Below are the code and all the weights of a small trained network. Each question names an input and a target symbol and asks about switching units off, where a switched-off unit gives its printed mean instead of its output.

import numpy as np


def w(rows, s, z=0):
    codes = np.array(rows[::2]) - 128.0
    scale = np.full(codes.shape[1], s)
    scale[-1] = z or s
    return codes * scale


def f(y):
    return y / 2 * (1 + np.tanh(0.7978845608 * (y + 0.044715 * y**3)))


def softmax(a):
    e = np.exp(a - a.max(-1, keepdims=True))
    return e / e.sum(-1, keepdims=True)


def log_softmax(a):
    a = a - a.max(-1, keepdims=True)
    return a - np.log(np.exp(a).sum(-1, keepdims=True))


def net(x, mask):
    ids = ['δξπσψω'.index(c) for c in x.split()]
    T = len(ids)
    res = E[ids] + P[:T]
    u = 0
    for l in range(2):
        q, k, v = (res @ M[l].T for M in (Q, K, V))
        z = softmax(np.where(np.tri(T) > 0, q @ k.T / 4**0.5, -1e9)) @ v
        res = res + np.where(mask[u], z, O[l][:, -1]) @ O[l][:, :-1]
        u += 1
        y = f(res @ A[l][:, :-1].T + A[l][:, -1])
        res = res + np.where(mask[u : u + 8], y, B[l][:, -1]) @ B[l][:, :-1]
        u += 8
    return log_softmax(res[-1] @ U[:, :-1].T + U[:, -1])


Q, K, V, O, A, B = {}, {}, {}, {}, {}, {}
E = w([
[83,157,132,91,71,126,70,167,180,137],'δ',
[92,99,54,113,148,217,148,200,35,71],'ξ',
[255,87,92,101,105,207,17,79,20,123],'π',
[74,176,83,170,103,148,218,71,121,92],'σ',
[189,149,188,134,121,146,175,171,151,157],'ψ',
[143,120,157,198,233,142,60,88,18,133],'ω',
],0.018)
P = w([
[106,12,117,142,88,2,133,122,125,218],'0',
[135,113,167,115,106,216,132,74,137,194],'1',
[156,149,209,93,97,157,84,149,79,99],'2',
[158,184,147,146,126,122,85,121,91,156],'3',
[164,172,89,33,105,47,127,115,172,119],'4',
[200,131,81,209,108,91,124,157,188,96],'5',
],0.0096)
Q[0] = w([
[153,60,125,183,118,132,188,150,155,134],'0.h0',
[175,114,182,254,129,173,56,131,148,132],'0.h0',
[123,117,68,146,112,73,142,221,212,67],'0.h0',
[157,101,202,67,167,59,152,156,188,158],'0.h0',
],0.011)
K[0] = w([
[193,221,180,168,155,139,141,158,88,2],'0.h0',
[165,154,117,104,102,16,128,170,94,87],'0.h0',
[114,217,215,87,125,222,76,116,172,52],'0.h0',
[162,249,66,124,187,176,115,157,168,183],'0.h0',
],0.0096)
V[0] = w([
[124,96,161,76,139,93,254,227,211,179],'0.h0',
[49,171,37,95,103,132,190,46,182,98],'0.h0',
[173,105,179,191,203,91,253,54,109,186],'0.h0',
[144,206,128,90,53,85,87,102,207,177],'0.h0',
],0.0055)
O[0] = w([
[219,142,86,126,107,72,144,162,131,145,63],'0.h0',
[97,134,96,212,180,153,147,96,130,207,3],'0.h0',
[135,88,176,201,97,104,117,140,148,11,177],'0.h0',
[196,123,105,50,127,195,132,44,179,111,31],'0.h0',
],0.012,0.0046)
A[0] = w([
[175,99,153,67,98,67,118,141,144,123,86],'0.n0',
[148,180,90,143,93,71,139,107,188,137,112],'0.n1',
[165,231,148,110,92,157,254,170,134,102,149],'0.n2',
[148,116,200,126,149,168,74,69,154,111,252],'0.n3',
[135,121,199,93,186,180,186,147,130,154,72],'0.n4',
[49,131,168,129,200,126,111,141,132,111,130],'0.n5',
[143,143,152,138,135,114,130,127,100,64,107],'0.n6',
[117,138,212,162,66,123,83,200,191,126,233],'0.n7',
],0.0096,0.0032)
B[0] = w([
[134,71,177,195,179,179,159,166,89,194,197],'0.n0',
[67,83,152,118,157,171,163,165,185,165,162],'0.n1',
[7,152,22,207,42,173,23,103,120,111,220],'0.n2',
[80,97,78,161,137,62,107,173,138,182,201],'0.n3',
[223,217,48,217,90,104,112,125,208,131,141],'0.n4',
[172,143,243,164,122,129,150,130,143,94,214],'0.n5',
[146,23,59,116,46,112,153,93,177,120,215],'0.n6',
[148,185,125,73,201,81,207,72,124,253,248],'0.n7',
],0.0082,0.011)
Q[1] = w([
[175,124,161,115,121,61,54,169,129,132],'1.h0',
[120,2,89,131,167,13,152,67,104,162],'1.h0',
[117,113,72,84,151,85,222,121,115,184],'1.h0',
[132,98,145,226,137,103,87,85,54,102],'1.h0',
],0.0058)
K[1] = w([
[180,116,71,50,112,11,89,160,46,83],'1.h0',
[155,75,139,191,147,83,78,40,139,174],'1.h0',
[187,183,122,148,221,122,70,106,186,149],'1.h0',
[54,43,62,222,153,3,125,170,100,113],'1.h0',
],0.0069)
V[1] = w([
[20,73,195,59,197,214,69,65,67,65],'1.h0',
[79,133,252,124,24,181,148,106,194,62],'1.h0',
[52,93,72,148,73,107,255,192,211,164],'1.h0',
[26,10,66,107,148,105,107,200,174,155],'1.h0',
],0.0041)
O[1] = w([
[137,228,120,160,207,132,141,130,153,126,81],'1.h0',
[97,71,143,190,108,66,99,107,88,158,106],'1.h0',
[125,118,117,80,255,121,167,19,28,190,254],'1.h0',
[139,123,174,127,34,116,179,203,223,179,245],'1.h0',
],0.009,0.007)
A[1] = w([
[167,75,97,128,107,168,66,91,178,146,82],'1.n0',
[103,219,64,170,89,65,142,68,164,130,38],'1.n1',
[116,157,134,151,159,128,206,95,27,141,145],'1.n2',
[139,136,182,133,186,49,111,132,142,197,93],'1.n3',
[145,140,148,170,120,141,2,82,93,70,251],'1.n4',
[109,93,110,150,149,133,178,103,115,72,156],'1.n5',
[197,152,164,100,174,158,68,113,185,127,5],'1.n6',
[48,122,83,72,118,132,106,168,82,157,179],'1.n7',
],0.0091,0.003)
B[1] = w([
[75,107,215,149,145,137,153,139,140,91,177],'1.n0',
[236,155,109,94,153,119,118,156,61,105,184],'1.n1',
[163,102,117,150,138,108,104,179,255,110,247],'1.n2',
[139,116,80,112,65,212,118,160,33,126,207],'1.n3',
[76,155,187,102,227,154,121,16,91,171,153],'1.n4',
[140,91,81,29,155,134,79,151,94,89,176],'1.n5',
[73,45,100,167,136,90,72,190,165,58,136],'1.n6',
[58,179,176,140,87,67,176,150,156,139,223],'1.n7',
],0.0086,0.014)
U = w([
[208,152,148,128,156,166,136,159,67,178,228],'δ',
[99,129,210,254,117,54,136,136,208,145,91],'ξ',
[104,102,226,212,166,104,137,59,144,140,165],'π',
[129,72,107,167,206,117,74,170,153,126,65],'σ',
[75,69,119,203,113,102,105,144,53,111,3],'ψ',
[209,112,246,145,131,72,181,89,167,87,194],'ω',
],0.0049,0.0037)

Each question gives the input, a string of symbols that net reads in full, and the target symbol t.
The units are the heads (4 rows each of Q, K, V and O) and the neurons (one row each of A and B). Each row of codes is followed by its name. A weight is (code - 128) times the scale printed after its matrix; where a second scale follows, it is the last column's (O, A, B and U).
mask holds one flag per unit, layer by layer, with each layer's heads first. A switched-off unit (its flag False) gives its mean, the last column of its rows in O or B, instead of its output. The means were averaged over made-up inputs and are rounded, as every weight is.
A unit's drop is (log p(t) with every unit on - log p(t) with that unit switched off) / (log p(t) with every unit on - log p(t) with every unit switched off).
The circuit of an input: a set's keep is (log p(t) with only the set's units on - log p(t) with every unit switched off) / (log p(t) with every unit on - log p(t) with every unit switched off). Starting from the 12 units with the biggest drops (on a tie, the unit counted first), units are removed one at a time, each time the one whose removal leaves the highest keep (on an exact tie, the one counted first), for as long as the keep stays at least 0.8.
circuit, biggest first: the units of the circuit, biggest drop first
unit that matters most: the unit with the biggest drop
k most important neurons: the k neurons with the biggest drops, biggest first
top k neurons in layer l: the k neurons of layer l with the biggest drops, biggest first
input σ δ ψ, target δ: unit that matters most => 0.n7
input ψ σ δ, target δ: circuit, biggest first => 0.n7, 1.n3
input σ π ξ ξ, target σ: 3 most important neurons => 1.n2, 1.n5, 0.n2
input ω σ π σ ω, target ψ: top 4 neurons in layer 0 => 0.n3, 0.n6, 0.n5, 0.n7
input δ ξ ψ, target δ: circuit, biggest first => 0.n4, 1.n1, 0.n7, 0.n2
input π ξ σ ξ σ ω, target ξ: circuit, biggest first => 0.n3, 1.h0, 0.h0
input π σ σ ξ, target π: circuit, biggest first => 0.h0, 1.h0, 1.n4, 0.n5
input π δ ψ σ ω σ, target ψ: circuit, biggest first => 0.n2, 0.h0, 1.n2
input π δ ξ ψ ω, target ξ: 2 most important neurons => 0.n3, 0.n7
input ψ ξ π ω ξ, target ξ: circuit, biggest first => 0.h0, 1.n7
input δ σ δ δ π, target σ: 3 most important neurons => 1.n6, 0.n2, 0.n6
input ω ψ ξ π, target ψ: 4 most important neurons => 0.n3, 0.n5, 0.n7, 0.n6
input σ ω ω ω, target π: circuit, biggest first => 1.n4, 0.n7
input π ψ δ ψ ξ σ, target δ: top neuron in layer 0 => 0.n3
input ω ω π, target ψ: circuit, biggest first => 0.h0, 0.n3
input δ σ σ ω ξ, target σ: top 2 neurons in layer 1 => 1.n5, 1.n2
input ξ σ π ψ ξ σ, target π: circuit, biggest first => 0.h0, 1.h0
input σ π ψ ψ ξ ω, target π: circuit, biggest first => 1.n4, 0.n7, 0.h0
input δ π δ σ ψ π, target σ: circuit, biggest first => 0.h0, 1.n6, 1.h0
input ω ξ ξ, target ω: top 4 neurons in layer 0 => 0.n7, 0.n6, 0.n2, 0.n3
input π ω ω ξ ξ σ, target ω: top 2 neurons in layer 1 => 1.n1, 1.n3
input σ δ π, target π: circuit, biggest first => 0.h0, 1.n4
input ω δ ξ ψ ξ, target δ: top 3 neurons in layer 0 => 0.n6, 0.n4, 0.n3
input π ξ σ, target π: top neuron in layer 0 => 0.n5
input ξ ξ δ ω, target δ: 2 most important neurons => 1.n3, 0.n2
input ψ π ξ δ ξ, target π: top 3 neurons in layer 0 => 0.n5, 0.n7, 0.n3
input σ ξ π π, target π: unit that matters most => 1.n4
input δ ξ σ ψ ψ ω, target σ: top 2 neurons in layer 0 => 0.n2, 0.n5
input ψ π ω, target ω: top 2 neurons in layer 1 => 1.n3, 1.n0
input π σ ω π ω π, target ξ: top 2 neurons in layer 0 => 0.n3, 0.n5
